In the rows, zero is written as 128.
Facts:
baflodur: τ klaba, bretrun; ζ a; ξ 740
basaze: τ stibruker, fliril, brurel; ζ a; ξ 740
begra: τ breka, dezak, gife; ζ a; ξ 740
bitadrar: τ tugegem; ζ a; ξ 740
bobre: ζ b; ξ 565
brabrun: τ klaba, guklu, dostin; ζ a; ξ 740
breka: τ kluflos, plisik; ζ a; ξ 565
bretro: τ stibruker, keva; ζ a; ξ 565
bretrun: τ stibruker; ζ b; ξ 740
brivorin: τ skularin, gife; ζ a; ξ 740
brodrum: τ brurel; ζ a; ξ 740
brogrek: τ skepil; ζ b; ξ 740
brurel: ζ b; ξ 565
bubal: τ gife; ζ b; ξ 740
buger: τ stibruker, zolen; ζ b; ξ 565
bupleval: τ rutustor, rogum; ζ a; ξ 740
butruk: τ stibruker, klatrar; ζ a; ξ 740
daremi: τ trivi; ζ a; ξ 565
devebro: τ rokik; ζ a; ξ 740
dezak: τ gegrar, stomoplur, devebro; ζ c; ξ 565
dostin: τ grabes, zuki; ζ b; ξ 740
dovube: τ kudrum; ζ a; ξ 565
dregrur: ζ a; ξ 740
drepum: τ skideve, zuki, loklan; ζ a; ξ 565
drevos: ζ e; ξ 740
drikek: τ brurel, ridratir, kudrum; ζ e; ξ 565
drobur: τ zolen, skuzik; ζ a; ξ 740
dropo: τ stibruker; ζ c; ξ 565
dugur: τ plutruplur; ζ a; ξ 740
faram: τ dropo; ζ b; ξ 740
faske: ζ a; ξ 565
fledabrir: τ stomoplur, natin; ζ d; ξ 565
flerem: τ stiklu, skuzik; ζ b; ξ 740
flesten: τ dovube, dugur, trevar; ζ a; ξ 565
fliril: τ stibruker; ζ a; ξ 740
flizur: τ teklon; ζ a; ξ 740
flotrotrir: τ flurafel, zostogo, brogrek; ζ a; ξ 740
flurafel: τ stibruker, gife, bobre; ζ a; ξ 740
fosil: τ stibruker, stesko, togri, gati, plolavu, fliril, lakas; ζ a; ξ 740
fubuk: ζ a; ξ 740
gagem: ζ a; ξ 565
gati: τ stikla, lakas; ζ c; ξ 740
gegrar: ζ b; ξ 740
gife: ζ a; ξ 740
grabes: τ stibruker, stomoplur; ζ a; ξ 565
graklar: τ netrako; ζ d; ξ 740
greson: τ skenis, brurel; ζ c; ξ 740
grizum: τ keva; ζ c; ξ 740
gronen: τ tiden; ζ a; ξ 565
grupla: τ stomoplur, keva, brurel; ζ c; ξ 565
guklu: ζ a; ξ 565
gusa: ζ b; ξ 740
kegerun: τ pleskor; ζ a; ξ 740
keva: ζ b; ξ 565
kiskam: τ stibruker, keva; ζ a; ξ 565
klaba: τ stibruker; ζ a; ξ 565
klaklos: τ stibruker, skasos, nenen; ζ e; ξ 740
klatrar: τ gegrar; ζ c; ξ 740
klezam: τ stibruker; ζ a; ξ 740
klonem: τ klaba; ζ b; ξ 740
klubromel: ζ c; ξ 565
kludum: τ skideve, brogrek; ζ c; ξ 740
kluflos: τ dropo, klezam; ζ b; ξ 740
klusko: τ devebro, ridratir; ζ b; ξ 740
kudrum: τ stibruker; ζ b; ξ 565
lakas: τ trilik, stomoplur, rogum; ζ b; ξ 565
lifu: τ stibruker, bupleval, buger; ζ a; ξ 740
loklan: τ zoskofom, bitadrar; ζ a; ξ 565
loplen: ζ d; ξ 565
metriler: τ lakas; ζ b; ξ 740
mifes: τ stibruker, trilik, klaba, skenis; ζ a; ξ 740
narin: τ skepil; ζ b; ξ 565
natin: ζ a; ξ 565
nenen: ζ d; ξ 740
netrako: τ gife, tafuple; ζ d; ξ 740
novus: ζ a; ξ 740
nudroklis: τ trilik, bubal, skuzik, brurel; ζ a; ξ 740
piran: τ stibruker, klaba, brurel; ζ c; ξ 740
pleskor: τ zuki; ζ b; ξ 740
plisik: τ rogum; ζ a; ξ 565
plolavu: τ stibruker, zuki; ζ e; ξ 740
plutruplur: τ dropo; ζ b; ξ 565
podibus: τ buger, dropo; ζ b; ξ 740
pomegek: τ kludum, gife; ζ a; ξ 565
poros: ζ d; ξ 740
posko: τ stibruker, skularin, zolen; ζ c; ξ 740
reklo: τ stomoplur, natin; ζ b; ξ 740
ridratir: τ tiden, brurel; ζ c; ξ 740
riti: τ kluflos; ζ a; ξ 565
rogum: τ keva; ζ a; ξ 740
rokik: τ brurel; ζ a; ξ 740
rutustor: τ brurel; ζ d; ξ 740
salazuk: τ gagem; ζ b; ξ 740
sison: τ plutruplur, brurel; ζ b; ξ 740
skasos: τ treri, gife; ζ b; ξ 565
skenis: τ brurel; ζ a; ξ 740
skepil: τ skideve; ζ a; ξ 740
skideve: τ stibruker; ζ a; ξ 740
skifafo: τ breka, zuki, tezi; ζ d; ξ 565
skularin: ζ d; ξ 565
skuzik: ζ c; ξ 740
sosudek: τ gegrar; ζ c; ξ 565
stedril: τ dregrur; ζ a; ξ 740
stesko: τ brurel; ζ a; ξ 565
stibruker: ζ b; ξ 740
stiga: τ grabes, zona, salazuk; ζ a; ξ 565
stikla: τ bobre; ζ b; ξ 740
stiklu: τ stubril, buger; ζ b; ξ 740
stobre: ζ a; ξ 740
stodo: τ devebro; ζ a; ξ 565
stomoplur: τ rogum, tiden; ζ a; ξ 740
stoska: τ brivorin; ζ e; ξ 740
stubril: τ stibruker; ζ a; ξ 565
studron: τ plutruplur; ζ a; ξ 740
stukas: τ riti; ζ a; ξ 565
stustas: ζ b; ξ 565
tafuple: τ gegrar, brurel; ζ a; ξ 565
tatrikar: τ bobre; ζ e; ξ 565
tegaflom: τ gagem, loklan; ζ c; ξ 740
tegrir: τ breka, stomoplur, gife; ζ a; ξ 740
teklon: ζ e; ξ 740
tezi: τ rogum; ζ a; ξ 565
tiden: τ stibruker; ζ a; ξ 565
togri: τ stomoplur; ζ a; ξ 565
traklam: τ stibruker, dugur, studron, klezam; ζ b; ξ 565
treri: τ trosaste; ζ a; ξ 740
trevar: τ trilik, klezam; ζ a; ξ 565
trilik: τ keva; ζ b; ξ 740
trivi: τ stibruker, gife, tiden; ζ a; ξ 565
trosaste: τ skularin, stobre, tiden, fubuk; ζ d; ξ 740
trudro: τ podibus; ζ a; ξ 740
trupletrer: τ plisik; ζ e; ξ 565
tugegem: ζ c; ξ 740
tuzotris: τ vime; ζ a; ξ 565
vaflak: τ stubril; ζ a; ξ 740
vime: τ brurel; ζ a; ξ 740
viska: τ traklam, fosil; ζ b; ξ 565
zenol: τ stibruker, bobre; ζ a; ξ 740
zistil: ζ c; ξ 740
zolen: τ stibruker, tiden; ζ b; ξ 565
zona: τ lakas; ζ a; ξ 740
zoskofom: ζ c; ξ 740
zostogo: ζ b; ξ 740
zuki: ζ a; ξ 740

Known rows:
klusko: [102 153 112 140 195 116 141 113 143 180 128 101 135 118 139 142 138 146
 153 121 112 117 107 109 122 125 126 101 131 109 105 110 104 109 111 142
 117 121 111 109  95 118 134 138 159 165 139 128  95 121]
plutruplur: [113 153 113 179 124 116 132 149 134 100 123 118 213 116 110 205 146 137
 119 129 119 118 105 108 127 128 122 100 152 109 103 158 103 124 129 149
 140 119 185 111  96 120 114 159 122 109  93 141 102 123]
pomegek: [108 126 114 109 105 119 106 111 108  99 124  98 161 123 111 135 113 116
 128 125 114 124 149 153 124 119 133 168 114 130 171 112 174 161 143 132
 116 160 166 153 202 180 129 185 115 106 174 132 164 131]
trupletrer: [157 166 152 107 128 117 100 106 107 105 153 190 143 120 116 116 114 181
 106 132 210 114 107 107 124 169 102 162 189 106 182 159 106 198 120 111
 112 116  95 109  98 118 135 116 114 102 124 128 215 116]
stukas: [132 119 110 101 116 105 106 145 110 103 119  97 100 112 112 147 109 127
 107 126 137 159 123 138 129 117 184 134 134 134 139 119 168 165 147 142
 113 132 115 134 117 154 118 134 112 115  86 128 142 135]
bupleval: [171 122 113 101 107 133 100 110 150 114 120 167  90 114 161 105 112 112
 116 128 135 123 127 161 128 161 109 119 116 154 139 112 109 121 140 121
 113 137 101 154 165 117 117 114 144 129 109 130 122 155]
greson: [108 111 174 184 165 113 177 159 107 236 125  97  96 122 109 108 133 155
 110 123 114 118 111 103 123 123 123 119  99 114 105 121 123 108  97 105
 111 112 116 108 100 115 129 126 173 228  91 123  96 120]
kludum: [106 123 155 142 216 116 177 115 110 149 168 113 173 196 116 106 178 109
 118 141 109 115 108 101 125 126  98 167 100 112 109 115 140 112 102 104
 148 112 182 106  98 116 136 135 123 124 213 123 122 118]
drepum: [104 122 112 103 111 111 100 152 103 104 124  96  92 118 109 142 114 115
 110 127 159 191 110 119 145 123 199 163 141 123 152 121 184 160 170 151
 113 124 107 136 173 154 132 127 113 113  95 126 166 147]
traklam: [110 122 145 160 113 110 117 183 106 126 122  93 119 121 111 130 126 137
 110 126 134 122 109 102 129 126 162 123 108 107 119 146 155 131 128 109
 121 115 174 107  95 126 117 159 124 171  85 129 107 124]
tiden: [161 118 109  99 103 145 105 109 120 105 116  92 190 122 107 157 116 127
 140 138 114 118 190 188 120 130  98 121 117 158 127 118 154 153 132 133
 149 146 187 144 125 192 113 169 116 106 136 127 166 119]
skasos: [128 141 143 144 218 114 146 133 107 109 119 198 159 163 132 121 129 114
 109 131 138 119 106 122 121 122 187 135 124 110 145 144 112 129 111 106
 163 126 156 106  92 118 136 141 123 148 112 123 106 123]
trevar: [171 142 117 104 109 119 100 116 131 104 121 179 117 115 116 122 111 118
 109 127 171 124 115 189 124 177 139 120 124 170 164 130 121 181 156 122
 124 162 109 164 138 121 116 123 122 110  94 126 147 151]
drobur: [150 122 111  95 106 128 106 113 143 107 120 168 102 123 170 106 114 114
 108 125 127 127 119 167 124 154 135 125 123 149 146 110 113 126 137 109
 111 154  97 133 190 117 135 116 137 146 112 126 108 175]
teklon: [116 126 113  97 139 130 101 116 102 102 178 111 181 122 166 108 129 168
 118 136 117 125 147 110 126 119  93 126 241 109 104 130 100 117 115 130
 113 117 102 112 100 120 124 113 115 108 190 125 195 121]
brurel: [198 114 168 194 110 120 180 208 113 103 121 100 139 122 107 199 136 163
 111 128 112 117 143 106 122 123 116  99 119 110 102 200 130 112 106 117
 152 111 177 109  99 138 114 128 129 122  79 126 111 121]
poros: [108 113 119 128 114 167 163 114 165 149 149 136 101 117 128 109 150 160
 180 126 147 119 118 106 158 123 136  99 122 112 132 112  99 109 118 185
 146 116 145 113 109 116 199 118 118 110 174 131  97 122]

Rows:
No name comes twice in this set of rows, the named rows included.
[209 114 107  96 104 219 102 113 160  96 127 170 131 142 215 120 111 113
 109 154 115 117 226 187 124 133 116 108 151 183 107 134 111 111 121 108
 123 127 105 112 141 141 114 114 122 108 114 125 129 119]	gife
[142 114 120 175 110 156 148 116 179 158 122 114 229 145 165 179 156 112
 126 150 110 119 113 107 125 120  95  99 162 111 104 188 108 112 122 115
 137 113 178 109 106 113 113 114 130 106 100 220 101 119]	stibruker

The same elements again, as new rows of numbers:
Known rows:
dregrur: [127 130 112  92 144 123 103 160 130  71 106 140 137 131  91 124 137 180
 147 118 121 131 121  92  99 147 146 127 136  87  91 107 135 117  93 171
  89  67]
skenis: [133 136 107 106 142 116 100 147 139  59 102 138 128 134  94 124 127 179
 153 112 128 119 128 119 112 131 151 128 101 101  95 114 143 111 119 170
 109  65]
begra: [130 124 105  97 125 118  95 157 139  64  95 149 138 136  89 110 127 178
 146 123 136 106 138 109 108 132 171 110 105 108 101 102 134 109 125 177
 103  63]
stedril: [124 124 112  92 131 120 108 158 129  76  99 142 139 131  93 121 134 183
 138 121 128 130 136  94  99 145 150 119 131  90  94  98 128 111  94 175
  89  63]
drobur: [128 126 106  97 128 116  99 150 140  61  96 145 128 133  88 115 129 180
 150 118 131 108 143 111 102 136 161 112 105 108 103 105 131 108 112 170
 101  64]
zolen: [128 114 112 108 142 114 107 136 129  55  80 158 124 128 111 115 152 171
 157 146 140 125  96 128 102 104 153  80 104 116 124 112 153 100  95 128
  93  84]
gusa: [130  97 117 102 136 125 114 165 113  58  86 142 134 123 106 124 136 169
 132 136 134 141  92 119  86 128 148 102 124 110 106 110 151  98 100 152
  80  66]
dostin: [131  94 119 104 139 120 107 155 118  46  76 144 124 126  96 121 136 164
 135 130 139 127 106 129  86 124 162  90 103 126 113 120 152  96 108 146
  86  63]
sison: [135 100 112 112 125 122 123 159 123  49  81 144 126 122 111 123 128 173
 138 133 136 126 112 142  88 114 145  99  92 119 108 107 149  94 113 149
  94  64]
stibruker: [142 115 111 104 168 130  92 153 127  37  88 137 108 119  94 131 149 163
 166 122 116 127  70 133  88 129 143 110 113 124 113 134 166 109 103 122
  97  70]
skasos: [132 108 107 107 128 120 105 151 126  57  83 167 133 130 114 106 144 176
 152 149 147 119  85 116 108 100 161  77 112 120 125 101 151 100 103 139
  88  83]
kludum: [155 118 104 132 138 132  76 166 123  67  80 173 105 104  91 122 124 126
 144 127 131  87 126 145 100 122 146  91 118 109  81 101 133  96  90 155
  55  64]
ridratir: [159 122 105 141 140 134  78 165 124  66  86 165 108 106  98 124 121 124
 148 127 129  93 122 151 109 114 137 101 108 103  75  99 142  98  99 159
  65  65]
grizum: [150 112 119 140 142 139  71 162 119  72  77 159 114 110  92 119 131 115
 142 133 128 100 135 145 109 119 151  85 110 100  78  96 134  97 104 167
  59  65]
poros: [113 110 114 104 140 181 109 177 122  59  94 162 166 159 116 168 122 132
  97 149 111  77 133  88 102  71 112  76 147  93  54 157 132 104  96  88
 101   6]
loplen: [105 122 114 110 144 170 109 153 126  69  89 175 169 165 124 161 133 133
 107 160 119  82 133  81 120  51 113  61 143  87  62 154 135 106  83  80
 100  24]
klaklos: [118 134 103  93 116 116 106 161 116  68  89 174 133 127 106 115 147 218
 140 143 131 107 134 136  67 144 184 104 108 100 135 131 160 127 134 175
 100  51]

Rows:
No name comes twice in this set of rows, the named rows included.
[115 136 113  92 132 120 110 156 105  77  94 164 137 128 107 125 152 214
 134 137 126 134 121 124  69 150 169 121 127  85 123 138 166 130 116 181
  89  54]	drevos
[127 114 125 115 162 124  96 129 121  57  81 144 125 133 107 119 162 157
 164 143 132 140  82 122 111 103 154  85 105 108 115 122 168 106 102 131
  93  84]	keva
[125 104 125 114 148 121 100 135 119  59  77 147 131 133 111 114 156 159
 152 149 139 136  95 121 108 102 163  78 103 110 117 113 159 104 106 141
  93  83]	lakas
[130  96 118 102 140 118 104 153 116  45  78 144 122 122  97 122 135 164
 134 132 141 129 102 127  84 126 160  96 110 124 110 123 153  96 105 144
  82  62]	pleskor
[121 140 114 104 155 114  87 124 137  72  96 150 136 140  92 111 153 169
 168 129 135 124 117  97 127 119 167 102 115  95 103 114 148 117 105 159
 100  85]	natin
[119 135 113 104 140 108  98 124 142  70  91 153 134 140  94 109 148 175
 165 129 137 116 139 108 119 121 165  96 105 100 108 108 137 112  99 157
 103  82]	trevar
[127 107 114 106 132 111 114 138 125  58  76 163 129 128 112 113 145 173
 146 145 146 124 103 126  97 104 155  78 107 119 122 109 149  96  90 134
  85  83]	narin
[132 131 107 107 132 114 103 147 138  62 100 140 132 134  95 121 122 180
 149 116 134 115 138 119 110 127 154 124  98 101  96 107 138 108 121 175
 107  64]	brodrum
[150 115 109 134 141 137  81 170 116  78  86 167 115 106  96 125 127 126
 135 132 129 106 118 133 102 126 134 100 134  93  71  96 136  99  82 165
  47  63]	zistil
[131 120 110 105 151 120 101 141 127  54  85 160 124 125 109 117 156 172
 162 142 134 128  75 118 103 108 148  85 117 115 122 116 160 105  90 124
  88  87]	bobre

Now the same elements, written a new way:
Known rows:
fubuk: [ 87  73 118 101 130 144 140 143 117 155 131 119 119 147 102]
stukas: [ 71  70 116 112 136 132 151 177 105 163 124 135 120 128 114]
stesko: [ 70  82 114 105 146 127 144 166 108 156 114 133 138 117  99]
kudrum: [102  75  76  98 150 127 170 166 117 139 105  94 131 102 164]
sosudek: [117  62 125 101 207 167 122 187 119 126  88 120 107  92 124]
dezak: [111  65 123 107 212 166 117 191 116 125  93 117 108  92 122]
stomoplur: [ 79  76 115 100 136 124 129 160 105 145 138 115 132 145  95]
buger: [104  73  78 100 150 128 172 165 119 141 105  93 125 100 164]
podibus: [111  57  86  86 142 126 153 152 102 142 108  87 123 112 165]
flerem: [112  55  90  84 146 134 150 148  99 146 111  87 127 100 166]
klonem: [114  56  89  86 146 127 153 152  99 146 107  84 131 105 163]
tafuple: [ 68  81 119 106 147 138 144 157 114 161 119 132 142 116 102]
zenol: [ 81  59 123 106 134 129 138 155  98 166 120 116 122 138 107]
brabrun: [ 85  57 128 105 135 125 143 164  87 167 123 116 127 133 103]
breka: [ 70  83 111 115 141 128 148 181 109 154 133 126 126 130 108]
zoskofom: [147  57 145  81 183 159 137 197 110 115  99 110 100 118 111]
natin: [ 71  90 110 107 137 136 147 176 117 150 139 127 128 132 103]

Rows:
No name comes twice in this set of rows, the named rows included.
[118  60  90  84 143 135 154 148 110 142 120  85 125 111 161]	stikla
[ 84  71 135 114 140 133 171 184 101 170 124 121 129 118 102]	drepum
[ 84  61 122 106 135 134 138 147 104 163 125 116 119 141 101]	flurafel
[ 72  79 114 118 145 125 154 178 109 158 128 122 128 132 102]	grabes
[116  68  89  86 150 144 151 136 117 141 120  80 132 108 159]	bubal
[119  45 129  90 201 154 106 173 100 125  83 113 110  99 119]	greson
[ 78  82 121  97 131 147 154 174 114 159 132 140 123 122 111]	faske
[107  55  92  78 149 128 146 146  97 146 101  91 139  97 165]	sison
[122  46 126 100 199 152 103 193  97 120 107 103  98 110 126]	grizum
[130  64 106  72 140 135 166 163 105 138 126  85 136  99 157]	salazuk
[ 77  74 123 121 144 146 155 162 116 173 126 123 124 123 106]	pomegek
[105  95  70  80 153 125 166 157 132 119 103 102 146 105 153]	brurel
[ 92  86 130  97 131 139 174 184 116 153 134 131 133 128  96]	gagem
[ 94  82 138  98 132 139 176 187 110 159 130 130 133 121  98]	loklan
[108  61  93  78 152 133 143 139 102 144 108  89 146  92 158]	klusko

